Here is a tiny trained network, its code and every weight. The questions are about switching its units off for an input and a class, where a switched-off unit gives its printed mean instead of its output.

import numpy as np


def w(rows, s, z=0):
    codes = np.array(rows[::2]) - 128.0
    scale = np.full(codes.shape[1], s)
    scale[-1] = z or s
    return codes * scale


def f(y):
    return np.maximum(y, 0)


def log_softmax(a):
    a = a - a.max(-1, keepdims=True)
    return a - np.log(np.exp(a).sum(-1, keepdims=True))


def net(x, mask):
    res = np.array(x, float).reshape(1, 7) / 4 @ E
    y = f(res @ A[0][:, :-1].T + A[0][:, -1])
    res = res + np.where(mask, y, B[0][:, -1]) @ B[0][:, :-1]
    return log_softmax(res[-1] @ U[:, :-1].T + U[:, -1])


A, B = {}, {}
E = w([
[88,187,99,144,125,106,78,116,83],'x0',
[160,185,147,56,125,104,186,180,109],'x1',
[94,103,167,108,131,146,100,153,179],'x2',
[116,71,113,184,57,104,171,102,135],'x3',
[140,77,34,150,146,157,147,134,85],'x4',
[235,92,146,119,186,104,97,57,115],'x5',
[145,142,129,140,115,91,88,246,89],'x6',
],0.012)
A[0] = w([
[143,89,51,220,135,181,83,104,111,159],'n1',
[152,112,85,154,95,131,195,102,88,182],'n2',
[230,121,161,124,183,76,64,79,77,158],'n3',
[71,151,103,201,99,127,125,64,104,139],'n4',
[101,70,78,182,137,112,147,135,133,55],'n5',
[170,134,147,143,206,68,97,102,121,134],'n6',
[144,133,58,128,77,89,220,50,92,139],'n7',
[186,121,151,130,147,84,114,85,84,64],'n8',
[66,206,131,110,111,134,120,200,111,253],'n9',
[173,83,144,142,153,162,153,114,191,132],'n10',
[120,97,79,140,170,123,76,85,82,57],'n11',
[114,71,197,147,148,138,151,30,214,73],'n12',
[148,110,179,121,76,149,170,75,172,172],'n13',
[114,103,167,223,1,66,87,158,142,155],'n14',
[42,247,148,146,107,111,81,96,116,216],'n15',
],0.0099,0.0038)
B[0] = w([
[114,76,84,145,147,169,84,77,63,232],'n1',
[113,134,89,191,116,128,152,123,135,214],'n2',
[209,116,124,106,148,81,57,115,96,252],'n3',
[83,85,62,137,121,126,138,75,221,205],'n4',
[115,138,115,163,146,144,104,94,139,186],'n5',
[162,137,95,85,105,141,82,145,88,200],'n6',
[94,129,111,154,79,117,233,115,108,231],'n7',
[134,122,119,121,112,66,102,100,100,192],'n8',
[180,150,103,94,104,104,145,131,83,231],'n9',
[102,166,145,126,114,120,150,152,148,201],'n10',
[129,92,108,117,133,140,147,109,83,189],'n11',
[157,161,144,59,146,128,117,181,197,242],'n12',
[129,151,188,98,108,160,135,169,143,213],'n13',
[96,126,124,180,70,94,220,163,90,226],'n14',
[145,208,65,132,122,74,84,109,245,226],'n15',
],0.012,0.013)
U = w([
[77,174,118,172,50,115,229,152,137,246],'0',
[76,33,60,207,124,140,69,42,106,143],'1',
[161,109,142,68,96,117,136,133,22,232],'2',
[90,80,112,159,161,169,191,77,108,1],'3',
[45,122,224,65,132,198,154,142,160,8],'4',
[103,81,226,254,147,91,155,139,95,12],'5',
[195,211,137,43,145,114,36,133,157,83],'6',
],0.0091,0.0035)

Each question gives the input, the list of numbers given to net, and the class t.
The units are the neurons (one row each of A and B). Each row of codes is followed by its name. A weight is (code - 128) times the scale printed after its matrix; where a second scale follows, it is the last column's (A, B and U).
mask holds one flag per neuron, in row order. A switched-off neuron (its flag False) gives its mean, the last column of its row in B, instead of its output. The means were averaged over made-up inputs and are rounded, as every weight is.
A unit's drop is (log p(t) with every unit on - log p(t) with that unit switched off) / (log p(t) with every unit on - log p(t) with every unit switched off).
The circuit of an input: a set's keep is (log p(t) with only the set's units on - log p(t) with every unit switched off) / (log p(t) with every unit on - log p(t) with every unit switched off). Starting from the 12 units with the biggest drops (on a tie, the unit counted first), units are removed one at a time, each time the one whose removal leaves the highest keep (on an exact tie, the one counted first), for as long as the keep stays at least 0.8.
circuit, biggest first: the units of the circuit, biggest drop first
most important unit: the unit with the biggest drop
k most important neurons: the k neurons with the biggest drops, biggest first
drop when u is switched off: that unit's drop, to one decimal
input [6,-3,-3,-4,-4,-8,-3], class 6: 2 most important neurons : n15, n7
input [1,7,5,4,6,5,-6], class 0: most important unit : n7
input [-6,5,4,-7,2,-2,6], class 2: 2 most important neurons : n15, n12
input [4,-3,1,-1,1,8,1], class 2: 2 most important neurons : n15, n11
input [-6,1,-1,-1,3,5,-2], class 6: 3 most important neurons : n14, n12, n3
input [-2,-4,-3,-4,-6,-3,7], class 0: 3 most important neurons : n14, n3, n12
input [-6,-8,8,-3,3,1,-5], class 4: 2 most important neurons : n3, n15
input [4,-5,-5,-6,1,-5,2], class 1: 3 most important neurons : n12, n4, n3
input [-4,-2,7,6,-2,-1,-2], class 4: 3 most important neurons : n12, n7, n13
input [3,7,-3,6,4,6,-7], class 0: 2 most important neurons : n7, n2
input [-8,-2,-6,-1,0,3,-2], class 6: 2 most important neurons : n14, n12
input [0,-6,-5,-6,-3,-6,4], class 6: 2 most important neurons : n7, n15
input [-6,-5,-5,-6,0,-5,5], class 2: drop when n11 is switched off : -0.1
input [1,-1,-7,-1,-8,-5,-8], class 6: drop when n14 is switched off : 1.1
input [3,-8,5,8,-3,0,-7], class 0: circuit, biggest first : n14
input [-8,-4,5,4,0,7,0], class 6: drop when n8 is switched off : 0.0
